Below are the code and all the weights of a small trained network. Each question names an input and a target symbol and asks about switching units off, where a switched-off unit gives its printed mean instead of its output.

import numpy as np


def w(rows, s, z=0):
    codes = np.array(rows[::2]) - 128.0
    scale = np.full(codes.shape[1], s)
    scale[-1] = z or s
    return codes * scale


def norm(h):
    return h / np.sqrt((h * h).mean(-1, keepdims=True) + 1e-5)


def f(y):
    return y / 2 * (1 + np.tanh(0.7978845608 * (y + 0.044715 * y**3)))


def softmax(a):
    e = np.exp(a - a.max(-1, keepdims=True))
    return e / e.sum(-1, keepdims=True)


def log_softmax(a):
    a = a - a.max(-1, keepdims=True)
    return a - np.log(np.exp(a).sum(-1, keepdims=True))


def net(x, mask):
    ids = ['ΓΛΞΠΣΦΨΩβδεζηθμτ'.index(c) for c in x.split()]
    T = len(ids)
    res = E[ids] + P[:T]
    r = norm(res)
    for j in range(3):
        rows = slice(4 * j, 4 * j + 4)
        q, k, v = (r @ M[0][rows].T for M in (Q, K, V))
        z = softmax(np.where(np.tri(T) > 0, q @ k.T / 4**0.5, -1e9)) @ v
        o = O[0][rows]
        res = res + np.where(mask[j], z, o[:, -1]) @ o[:, :-1]
    y = f(norm(res) @ A[0][:, :-1].T + A[0][:, -1])
    res = res + np.where(mask[3:7], y, B[0][:, -1]) @ B[0][:, :-1]
    return log_softmax(norm(res)[-1] @ U[:, :-1].T + U[:, -1])


Q, K, V, O, A, B = {}, {}, {}, {}, {}, {}
E = w([
[184,99,192,98],'Γ',
[233,25,141,21],'Λ',
[225,124,194,155],'Ξ',
[187,131,232,202],'Π',
[165,179,44,24],'Σ',
[200,179,132,117],'Φ',
[127,52,133,237],'Ψ',
[201,168,106,80],'Ω',
[34,60,72,151],'β',
[200,195,92,85],'δ',
[177,164,99,64],'ε',
[206,173,99,86],'ζ',
[128,58,140,237],'η',
[189,185,104,86],'θ',
[183,171,123,88],'μ',
[125,141,63,2],'τ',
],0.0073)
P = w([
[127,225,254,68],'0',
[169,197,69,234],'1',
[174,136,76,147],'2',
[81,154,186,80],'3',
[156,181,99,220],'4',
[168,97,77,118],'5',
[91,173,141,80],'6',
[165,102,143,188],'7',
[166,100,70,112],'8',
[59,147,141,101],'9',
[178,116,162,218],'10',
],0.0094)
Q[0] = w([
[55,66,125,117],'head 1',
[33,30,148,193],'head 1',
[138,211,216,68],'head 1',
[137,121,230,18],'head 1',
[42,151,146,92],'head 2',
[78,242,33,112],'head 2',
[211,122,22,226],'head 2',
[192,30,46,116],'head 2',
[89,253,108,128],'head 3',
[53,97,99,80],'head 3',
[128,171,141,197],'head 3',
[62,122,83,108],'head 3',
],0.007)
K[0] = w([
[127,107,114,120],'head 1',
[74,28,116,162],'head 1',
[83,163,254,54],'head 1',
[93,192,196,69],'head 1',
[172,115,152,205],'head 2',
[175,60,161,158],'head 2',
[46,88,145,37],'head 2',
[207,161,50,42],'head 2',
[172,152,146,105],'head 3',
[171,194,82,102],'head 3',
[126,96,164,102],'head 3',
[154,151,70,195],'head 3',
],0.0082)
V[0] = w([
[94,130,180,117],'head 1',
[182,163,35,44],'head 1',
[135,65,133,225],'head 1',
[144,190,193,96],'head 1',
[165,204,80,116],'head 2',
[155,145,93,146],'head 2',
[97,199,188,107],'head 2',
[188,52,229,154],'head 2',
[102,121,151,14],'head 3',
[195,94,167,178],'head 3',
[138,78,21,70],'head 3',
[130,121,165,255],'head 3',
],0.0077)
O[0] = w([
[229,154,98,84,109],'head 1',
[123,122,188,176,231],'head 1',
[46,109,17,91,38],'head 1',
[204,163,186,133,252],'head 1',
[128,189,151,225,244],'head 2',
[166,110,150,169,141],'head 2',
[93,202,153,143,227],'head 2',
[166,1,242,36,142],'head 2',
[181,155,133,73,162],'head 3',
[133,43,188,150,185],'head 3',
[182,46,49,117,61],'head 3',
[40,92,163,167,81],'head 3',
],0.0055,0.0035)
A[0] = w([
[213,193,198,185,248],'neuron 1',
[85,38,35,56,1],'neuron 2',
[2,64,100,168,157],'neuron 3',
[11,43,53,178,232],'neuron 4',
],0.0059,0.0019)
B[0] = w([
[62,3,96,70,254],'neuron 1',
[170,115,88,155,125],'neuron 2',
[131,154,206,100,138],'neuron 3',
[238,117,156,13,146],'neuron 4',
],0.0055,0.0089)
U = w([
[169,171,254,20,229],'Γ',
[223,47,139,58,207],'Λ',
[133,86,148,133,230],'Ξ',
[98,86,145,144,143],'Π',
[161,131,61,163,135],'Σ',
[133,134,150,158,3],'Φ',
[38,82,157,133,92],'Ψ',
[146,131,129,169,28],'Ω',
[133,129,89,126,77],'β',
[132,138,121,168,50],'δ',
[137,136,110,151,41],'ε',
[149,132,124,191,91],'ζ',
[66,101,147,125,31],'η',
[126,134,116,165,83],'θ',
[158,130,137,155,7],'μ',
[175,130,41,145,131],'τ',
],0.0099,0.0034)

Each question gives the input, a string of symbols that net reads in full, and the target symbol t.
The units are the heads (4 rows each of Q, K, V and O) and the neurons (one row each of A and B). Each row of codes is followed by its name. A weight is (code - 128) times the scale printed after its matrix; where a second scale follows, it is the last column's (O, A, B and U).
mask holds one flag per unit, heads first, then neurons. A switched-off unit (its flag False) gives its mean, the last column of its rows in O or B, instead of its output. The means were averaged over made-up inputs and are rounded, as every weight is.
A unit's drop is (log p(t) with every unit on - log p(t) with that unit switched off) / (log p(t) with every unit on - log p(t) with every unit switched off).
The circuit of an input: a set's keep is (log p(t) with only the set's units on - log p(t) with every unit switched off) / (log p(t) with every unit on - log p(t) with every unit switched off). Starting from all 7 units, units are removed one at a time, each time the one whose removal leaves the highest keep (on an exact tie, the one counted first), for as long as the keep stays at least 0.8.
circuit, biggest first: the units of the circuit, biggest drop first
unit that matters most: the unit with the biggest drop
top k neurons: the k neurons with the biggest drops, biggest first
heads that matter: for each layer, one digit per head in row order, 1 if its drop is at least 0.15 and else 0, layers parted by /
drop when u is switched off: that unit's drop, to one decimal
input Ψ ζ Ω Λ ε Λ Λ Ψ, target Λ: unit that matters most : neuron 4
input μ τ Ξ Γ Σ Ξ Φ Λ β, target Λ: heads that matter : 000
input Ω Ψ Λ Λ τ Σ τ, target Λ: heads that matter : 111
input Ξ Σ τ β, target Γ: circuit, biggest first : (neuron 4; neuron 1; head 3)
input Ξ Λ ζ Λ ε, target Λ: heads that matter : 011
input Σ Γ Λ Λ τ, target Λ: heads that matter : 011
input Ω Ψ η Γ μ, target Γ: heads that matter : 011
input Γ Φ ζ Γ θ, target Γ: heads that matter : 011
input θ Γ Ξ Λ ζ Λ ζ Γ δ Λ Φ, target Λ: circuit, biggest first : (head 3; neuron 1)
input Σ Ψ ε Λ Ω, target Λ: circuit, biggest first : (head 2; neuron 1)
input Ω τ Γ Λ η, target Λ: top 2 neurons : (neuron 4; neuron 3)
input Γ μ θ Ω ε θ θ Φ ζ Ψ, target Γ: top 3 neurons : (neuron 4; neuron 3; neuron 1)
input δ Ψ Λ Λ η, target Λ: heads that matter : 110
input ε Ξ θ ζ Ψ Γ Λ τ Λ ζ, target Λ: top neuron : (neuron 1)
input μ Λ θ Φ ζ Ω β, target Γ: heads that matter : 000
input β Ψ Ξ Ω ζ τ η, target Γ: circuit, biggest first : (head 1; neuron 4; neuron 1)
input Φ Λ Ξ Λ Σ Φ Γ τ Ξ Σ, target Λ: circuit, biggest first : (head 3; head 2)
input Γ Λ Γ Λ Ξ Λ Ψ Σ Λ η, target Γ: circuit, biggest first : (neuron 4; neuron 1; head 1)
input Ω ζ Ξ Λ δ, target Λ: circuit, biggest first : (head 2; neuron 1)
input η Λ Ψ Λ Γ, target Λ: unit that matters most : head 2
input τ Φ ζ δ τ Λ Λ Ψ β Ψ, target Λ: drop when head 1 is switched off : 0.3
input Γ θ Ω Γ ε, target Γ: drop when head 1 is switched off : -0.1
input Φ ζ θ Λ Ξ, target Λ: drop when neuron 1 is switched off : 0.3
